Below is a small trained network, with its code and all its weights. Each question gives an input and a target symbol and asks what happens when units are switched off, that is, made to give their printed mean instead of their output.

import numpy as np


def w(rows, s, z=0):
    codes = np.array(rows[::2]) - 128.0
    scale = np.full(codes.shape[1], s)
    scale[-1] = z or s
    return codes * scale


def f(y):
    return y / 2 * (1 + np.tanh(0.7978845608 * (y + 0.044715 * y**3)))


def softmax(a):
    e = np.exp(a - a.max(-1, keepdims=True))
    return e / e.sum(-1, keepdims=True)


def log_softmax(a):
    a = a - a.max(-1, keepdims=True)
    return a - np.log(np.exp(a).sum(-1, keepdims=True))


def net(x, mask):
    ids = ['ΛΞαεζηθμπτφψω'.index(c) for c in x.split()]
    T = len(ids)
    res = E[ids] + P[:T]
    r = res
    for j in range(3):
        rows = slice(2 * j, 2 * j + 2)
        q, k, v = (r @ M[0][rows].T for M in (Q, K, V))
        z = softmax(np.where(np.tri(T) > 0, q @ k.T / 2**0.5, -1e9)) @ v
        o = O[0][rows]
        res = res + np.where(mask[j], z, o[:, -1]) @ o[:, :-1]
    y = f(res @ A[0][:, :-1].T + A[0][:, -1])
    res = res + np.where(mask[3:7], y, B[0][:, -1]) @ B[0][:, :-1]
    return log_softmax(res[-1] @ U[:, :-1].T + U[:, -1])


Q, K, V, O, A, B = {}, {}, {}, {}, {}, {}
E = w([
[168,227,211,82,77],'Λ',
[201,162,89,139,69],'Ξ',
[153,137,147,151,113],'α',
[197,110,31,154,150],'ε',
[206,90,35,219,76],'ζ',
[154,211,198,89,125],'η',
[162,118,81,166,163],'θ',
[246,143,41,94,99],'μ',
[125,109,193,248,74],'π',
[122,150,149,187,25],'τ',
[170,176,67,110,120],'φ',
[184,131,80,192,10],'ψ',
[148,127,128,168,91],'ω',
],0.012)
P = w([
[254,99,122,52,255],'0',
[147,118,147,156,59],'1',
[154,140,157,152,53],'2',
[160,148,138,167,53],'3',
[166,149,133,173,55],'4',
[156,175,140,155,56],'5',
[167,168,137,168,49],'6',
[170,167,138,173,49],'7',
[175,171,138,170,48],'8',
],0.0096)
Q[0] = w([
[203,189,116,155,58],'H1',
[21,78,154,82,189],'H1',
[84,100,118,80,144],'H2',
[95,91,206,49,140],'H2',
[95,89,101,131,142],'H3',
[248,203,92,156,100],'H3',
],0.012)
K[0] = w([
[154,48,164,134,240],'H1',
[75,178,88,233,4],'H1',
[71,87,121,168,51],'H2',
[86,181,136,184,44],'H2',
[129,191,80,123,106],'H3',
[183,91,110,110,254],'H3',
],0.0079)
V[0] = w([
[66,43,215,190,170],'H1',
[156,85,51,201,13],'H1',
[89,66,72,30,254],'H2',
[113,233,166,55,164],'H2',
[105,64,27,133,235],'H3',
[122,158,214,144,35],'H3',
],0.0099)
O[0] = w([
[60,52,105,96,119,2],'H1',
[150,121,98,233,251,96],'H1',
[133,176,207,74,117,165],'H2',
[131,178,110,71,96,128],'H2',
[123,57,211,166,176,194],'H3',
[157,167,28,98,161,19],'H3',
],0.012,0.0086)
A[0] = w([
[98,60,146,67,2,255],'N1',
[173,23,22,162,71,206],'N2',
[53,92,170,70,114,114],'N3',
[158,39,223,146,158,33],'N4',
],0.0066,0.0074)
B[0] = w([
[163,126,155,72,254,249],'N1',
[74,246,142,98,144,175],'N2',
[226,32,103,76,98,139],'N3',
[26,205,132,137,74,217],'N4',
],0.0092,0.015)
U = w([
[122,166,150,150,177,243],'Λ',
[122,188,138,158,105,130],'Ξ',
[74,121,144,202,151,6],'α',
[40,132,151,120,82,3],'ε',
[142,73,130,150,146,142],'ζ',
[17,127,94,106,182,196],'η',
[197,130,106,199,192,17],'θ',
[94,159,63,152,25,136],'μ',
[95,165,95,104,28,56],'π',
[135,100,120,105,115,82],'τ',
[166,39,136,147,165,134],'φ',
[73,69,161,113,130,50],'ψ',
[219,73,107,181,1,118],'ω',
],0.0071,0.0075)

Each question gives the input, a string of symbols that net reads in full, and the target symbol t.
The units are the heads (2 rows each of Q, K, V and O) and the neurons (one row each of A and B). Each row of codes is followed by its name. A weight is (code - 128) times the scale printed after its matrix; where a second scale follows, it is the last column's (O, A, B and U).
mask holds one flag per unit, heads first, then neurons. A switched-off unit (its flag False) gives its mean, the last column of its rows in O or B, instead of its output. The means were averaged over made-up inputs and are rounded, as every weight is.
A unit's drop is (log p(t) with every unit on - log p(t) with that unit switched off) / (log p(t) with every unit on - log p(t) with every unit switched off).
The circuit of an input: a set's keep is (log p(t) with only the set's units on - log p(t) with every unit switched off) / (log p(t) with every unit on - log p(t) with every unit switched off). Starting from all 7 units, units are removed one at a time, each time the one whose removal leaves the highest keep (on an exact tie, the one counted first), for as long as the keep stays at least 0.8.
circuit, biggest first: the units of the circuit, biggest drop first
unit that matters most: the unit with the biggest drop
top k neurons: the k neurons with the biggest drops, biggest first
heads that matter: for each layer, one digit per head in row order, 1 if its drop is at least 0.15 and else 0, layers parted by /
input ζ α ψ τ π, target α: unit that matters most -> H1
input Ξ μ Ξ μ ω, target ω: heads that matter -> 100
input π τ α, target η: heads that matter -> 110
input π τ π ε η ζ ω Λ μ, target η: circuit, biggest first -> [H1, N2, H2]
input τ τ η ζ τ π η μ, target μ: top 2 neurons -> [N1, N2]
input ζ φ μ ζ Ξ η, target α: circuit, biggest first -> [H3, H1, H2, N1]
input π τ Λ π τ ζ Λ τ, target η: heads that matter -> 110
input Ξ π Ξ π θ μ ε, target ω: circuit, biggest first -> [N1, H1, N2]
input π Λ ψ φ τ φ η φ φ, target η: circuit, biggest first -> [H1, H2]
input ζ α ψ μ τ, target α: heads that matter -> 111
input π θ ζ ε ε, target η: circuit, biggest first -> [H1, N2]
input τ μ φ π ζ Λ ω ψ, target μ: circuit, biggest first -> [H3, H2]
input ψ ζ ε π α, target θ: heads that matter -> 101
input ψ ε θ μ Ξ μ ω, target θ: unit that matters most -> H1
input ζ ζ ζ, target α: circuit, biggest first -> [H3, H1, N4, H2]
input τ ζ ζ ζ ζ φ Ξ, target μ: circuit, biggest first -> [N1, H3]
input Ξ π η μ π, target ω: heads that matter -> 101
input π Ξ ω η, target η: circuit, biggest first -> [H1, H2]
input π ζ η ε φ φ Ξ, target η: circuit, biggest first -> [H1, N2, H2]
input Λ τ π η ω Λ π, target π: heads that matter -> 011
input ψ ζ π φ ζ φ μ, target θ: heads that matter -> 100
input ζ μ ε π μ μ θ ζ, target α: unit that matters most -> H3
input Λ μ ζ τ ζ ω ζ, target π: heads that matter -> 011
input Λ ζ φ φ, target π: heads that matter -> 011
input η ζ ψ, target τ: heads that matter -> 110
input ζ ζ τ α, target α: top 2 neurons -> [N4, N1]
